Here is a tiny trained network, its code and every weight. The questions are about switching its units off for an input and a target symbol, where a switched-off unit gives its printed mean instead of its output.

import numpy as np


def w(rows, s, z=0):
    codes = np.array(rows[::2]) - 128.0
    scale = np.full(codes.shape[1], s)
    scale[-1] = z or s
    return codes * scale


def f(y):
    return y / 2 * (1 + np.tanh(0.7978845608 * (y + 0.044715 * y**3)))


def softmax(a):
    e = np.exp(a - a.max(-1, keepdims=True))
    return e / e.sum(-1, keepdims=True)


def log_softmax(a):
    a = a - a.max(-1, keepdims=True)
    return a - np.log(np.exp(a).sum(-1, keepdims=True))


def net(x, mask):
    ids = ['αγλμξπψω'.index(c) for c in x.split()]
    T = len(ids)
    res = E[ids] + P[:T]
    u = 0
    for l in range(3):
        r = res
        for j in range(2):
            rows = slice(2 * j, 2 * j + 2)
            q, k, v = (r @ M[l][rows].T for M in (Q, K, V))
            z = softmax(np.where(np.tri(T) > 0, q @ k.T / 2**0.5, -1e9)) @ v
            o = O[l][rows]
            res = res + np.where(mask[u + j], z, o[:, -1]) @ o[:, :-1]
        u += 2
        y = f(res @ A[l][:, :-1].T + A[l][:, -1])
        res = res + np.where(mask[u : u + 4], y, B[l][:, -1]) @ B[l][:, :-1]
        u += 4
    return log_softmax(res[-1] @ U[:, :-1].T + U[:, -1])


Q, K, V, O, A, B = {}, {}, {}, {}, {}, {}
E = w([
[94,138,130,110,91,177,192,77,182,59,104],'α',
[112,121,149,105,148,71,189,70,104,92,107],'γ',
[158,56,95,57,52,99,48,105,125,118,166],'λ',
[153,39,165,118,91,39,140,151,186,144,74],'μ',
[132,103,176,115,155,127,175,176,104,46,201],'ξ',
[214,112,73,109,227,241,86,95,154,59,96],'π',
[123,129,178,172,184,207,177,98,59,120,58],'ψ',
[136,176,220,222,107,109,104,7,190,188,94],'ω',
],0.011)
P = w([
[114,108,47,60,53,128,136,16,103,103,108],'0',
[102,78,79,62,114,109,170,15,126,41,94],'1',
[125,100,88,104,116,112,185,51,116,39,111],'2',
[145,108,106,111,134,126,188,80,127,72,130],'3',
[158,100,162,99,153,120,152,78,110,74,131],'4',
[173,102,166,118,184,121,138,95,117,100,136],'5',
[185,86,176,134,219,129,130,107,119,143,153],'6',
[221,97,216,135,223,147,98,144,120,175,158],'7',
[244,127,237,149,216,136,90,166,130,156,139],'8',
[255,150,251,155,228,111,99,169,155,159,118],'9',
],0.0052)
Q[0] = w([
[216,24,157,63,41,103,53,173,203,109,129],'L0H1',
[113,79,106,91,60,61,67,171,177,162,151],'L0H1',
[73,254,112,214,91,162,72,135,91,195,146],'L0H2',
[103,214,136,127,140,119,10,166,160,232,204],'L0H2',
],0.0043)
K[0] = w([
[242,133,14,69,219,189,100,144,160,86,86],'L0H1',
[167,119,2,72,123,156,123,110,110,67,89],'L0H1',
[46,170,29,97,137,235,189,88,56,61,130],'L0H2',
[85,110,27,34,120,155,204,123,105,91,104],'L0H2',
],0.0056)
V[0] = w([
[222,107,87,78,232,149,146,148,115,68,211],'L0H1',
[40,141,23,86,97,91,146,146,127,139,84],'L0H1',
[74,172,51,55,157,153,157,150,16,74,136],'L0H2',
[230,2,196,99,186,53,138,115,136,79,103],'L0H2',
],0.0043)
O[0] = w([
[119,155,144,12,169,46,133,212,232,115,189,121],'L0H1',
[73,187,1,163,119,101,75,69,185,185,41,101],'L0H1',
[56,237,144,130,165,119,93,86,119,176,153,53],'L0H2',
[203,106,182,76,203,111,125,149,130,77,93,253],'L0H2',
],0.0052,0.0054)
A[0] = w([
[107,70,105,1,128,60,153,107,81,63,209,252],'L0N1',
[132,192,215,167,188,116,155,1,152,177,85,233],'L0N2',
[140,101,97,142,47,157,108,35,132,128,106,178],'L0N3',
[110,161,140,161,186,176,170,128,72,73,101,188],'L0N4',
],0.0053,0.0027)
B[0] = w([
[165,244,99,80,144,60,214,161,85,43,211,255],'L0N1',
[204,199,218,249,82,142,121,21,165,91,61,247],'L0N2',
[50,113,49,197,2,111,108,90,136,17,140,168],'L0N3',
[146,138,196,70,155,180,232,96,69,176,103,198],'L0N4',
],0.0048,0.005)
Q[1] = w([
[177,106,175,148,187,209,247,121,91,16,132],'L1H1',
[159,85,165,112,117,62,118,135,160,90,152],'L1H1',
[160,196,187,207,102,155,198,34,125,108,62],'L1H2',
[46,175,94,191,87,131,44,112,115,253,112],'L1H2',
],0.0057)
K[1] = w([
[227,146,201,159,195,156,38,142,153,235,112],'L1H1',
[182,118,150,85,155,94,152,194,123,191,181],'L1H1',
[204,79,254,197,127,109,172,154,118,203,173],'L1H2',
[47,157,129,143,22,78,214,56,145,144,130],'L1H2',
],0.0054)
V[1] = w([
[169,52,115,94,224,255,163,120,57,128,60],'L1H1',
[216,183,178,190,152,149,45,97,182,117,115],'L1H1',
[166,139,112,72,218,207,113,150,28,95,177],'L1H2',
[116,103,160,90,134,26,190,206,71,161,100],'L1H2',
],0.005)
O[1] = w([
[69,134,54,125,158,174,138,161,122,86,2,193],'L1H1',
[169,138,91,69,109,123,122,141,22,141,144,253],'L1H1',
[122,155,80,90,206,177,179,184,122,142,220,165],'L1H2',
[150,132,183,48,123,188,185,94,110,163,62,121],'L1H2',
],0.0071,0.0058)
A[1] = w([
[84,173,228,119,118,203,174,80,152,119,101,246],'L1N1',
[114,158,178,90,244,104,216,244,128,86,216,254],'L1N2',
[144,193,189,67,225,171,136,129,39,63,126,177],'L1N3',
[166,152,199,90,181,92,224,177,103,127,252,121],'L1N4',
],0.0036,0.00088)
B[1] = w([
[117,63,254,144,87,143,225,5,176,223,48,167],'L1N1',
[90,122,84,236,179,187,186,226,246,109,174,253],'L1N2',
[156,104,146,172,107,242,174,227,122,135,88,254],'L1N3',
[141,118,136,140,121,207,240,138,192,107,191,227],'L1N4',
],0.004,0.0073)
Q[2] = w([
[128,66,62,74,115,66,123,185,165,104,111],'L2H1',
[91,186,237,188,97,156,132,86,117,164,127],'L2H1',
[97,226,67,219,160,219,189,138,103,68,78],'L2H2',
[90,177,135,170,129,131,95,108,2,188,145],'L2H2',
],0.0044)
K[2] = w([
[99,117,87,163,254,200,192,184,147,75,163],'L2H1',
[114,161,201,142,6,35,113,62,121,123,122],'L2H1',
[157,79,133,117,167,196,94,135,75,216,78],'L2H2',
[123,181,130,120,89,100,102,63,111,103,98],'L2H2',
],0.0057)
V[2] = w([
[111,130,168,200,162,158,113,197,199,95,191],'L2H1',
[143,111,161,102,131,137,82,90,196,221,77],'L2H1',
[149,121,184,99,95,42,114,81,119,129,119],'L2H2',
[131,59,2,50,175,117,111,173,213,48,155],'L2H2',
],0.0048)
O[2] = w([
[57,117,160,155,184,120,49,91,90,90,113,201],'L2H1',
[109,40,140,187,100,137,179,148,174,168,186,3],'L2H1',
[244,99,69,63,132,171,150,69,137,180,144,17],'L2H2',
[119,79,232,104,87,2,107,132,107,69,194,130],'L2H2',
],0.0053,0.0059)
A[2] = w([
[102,136,118,108,155,174,145,153,40,170,81,115],'L2N1',
[208,77,59,80,126,137,128,163,34,125,190,124],'L2N2',
[172,253,90,118,125,165,163,106,141,120,79,220],'L2N3',
[100,88,199,187,166,57,64,118,190,147,89,1],'L2N4',
],0.0052,0.0017)
B[2] = w([
[85,209,73,157,82,172,203,122,125,66,133,210],'L2N1',
[140,122,80,119,60,162,213,81,69,46,198,167],'L2N2',
[130,135,93,145,249,57,114,159,149,254,135,254],'L2N3',
[73,204,25,196,74,195,175,75,65,83,156,173],'L2N4',
],0.0055,0.0071)
U = w([
[101,146,99,203,61,153,120,106,182,84,135,75],'α',
[186,175,143,126,200,95,92,108,127,190,166,206],'γ',
[116,125,132,113,145,134,128,108,137,130,135,2],'λ',
[179,28,169,66,135,118,155,131,176,129,65,191],'μ',
[114,118,177,145,128,136,169,153,253,136,186,114],'ξ',
[92,150,155,127,156,88,46,138,45,75,77,192],'π',
[79,151,51,123,171,140,145,140,160,138,84,133],'ψ',
[145,145,69,105,68,157,158,121,32,93,186,72],'ω',
],0.0059,0.0025)

Each question gives the input, a string of symbols that net reads in full, and the target symbol t.
The units are the heads (2 rows each of Q, K, V and O) and the neurons (one row each of A and B). Each row of codes is followed by its name. A weight is (code - 128) times the scale printed after its matrix; where a second scale follows, it is the last column's (O, A, B and U).
mask holds one flag per unit, layer by layer, with each layer's heads first. A switched-off unit (its flag False) gives its mean, the last column of its rows in O or B, instead of its output. The means were averaged over made-up inputs and are rounded, as every weight is.
A unit's drop is (log p(t) with every unit on - log p(t) with that unit switched off) / (log p(t) with every unit on - log p(t) with every unit switched off).
top k neurons: the k neurons with the biggest drops, biggest first
top k neurons in layer l: the k neurons of layer l with the biggest drops, biggest first
heads that matter: for each layer, one digit per head in row order, 1 if its drop is at least 0.15 and else 0, layers parted by /
input ω ω μ μ ψ γ, target ψ: heads that matter	10 / 10 / 01
input ψ γ μ μ α μ π ω, target α: heads that matter	00 / 01 / 10
input ω ψ π ω μ π μ α, target π: top neuron in layer 0	[L0N1]
input μ μ ω, target α: top 4 neurons	[L0N3 L0N2 L0N1 L2N4]
input γ λ μ ψ μ λ ω ω ξ, target ω: top 2 neurons	[L0N2 L2N2]
input ω α λ ω λ μ α, target μ: heads that matter	01 / 01 / 00
input μ π ξ, target π: heads that matter	00 / 11 / 11
input μ μ ξ α ψ ξ, target ψ: top 2 neurons in layer 0	[L0N1 L0N4]
input ψ μ ψ ξ γ, target ψ: heads that matter	00 / 10 / 01
input γ λ μ μ μ μ ψ μ ω λ, target ω: heads that matter	00 / 00 / 01
input μ ξ ψ γ α μ ξ, target ξ: top 2 neurons	[L1N2 L1N4]
input ξ μ μ μ λ γ π μ γ, target π: heads that matter	01 / 11 / 11
input μ ξ π π ξ μ λ μ, target π: heads that matter	00 / 01 / 11
input μ γ ω π λ ξ ψ μ π, target ψ: top 2 neurons	[L0N4 L0N3]
input ω ω μ π ψ μ μ λ, target ξ: top neuron	[L1N2]
input ψ ψ π ξ α ξ γ ψ ω ψ, target ω: top 3 neurons	[L0N2 L2N2 L2N1]
input ξ ω α α, target ω: heads that matter	00 / 10 / 00
input μ α μ ω ψ π, target ω: heads that matter	01 / 10 / 00
input ψ μ ξ ψ γ μ, target π: heads that matter	00 / 00 / 11
input ω μ ξ μ μ λ ψ π α, target ψ: top neuron in layer 0	[L0N4]
input μ ξ γ ψ, target ψ: heads that matter	00 / 10 / 01
input μ λ α ψ ω α π μ α ψ, target ψ: top 2 neurons in layer 0	[L0N3 L0N4]
input α γ γ, target γ: top 2 neurons	[L2N3 L0N2]
input π μ ξ, target π: heads that matter	00 / 01 / 11
input ψ ψ ψ μ ξ ω γ, target ω: top 2 neurons	[L0N2 L2N2]
input ψ μ μ π ω ξ, target ω: top 3 neurons	[L0N2 L0N1 L2N2]
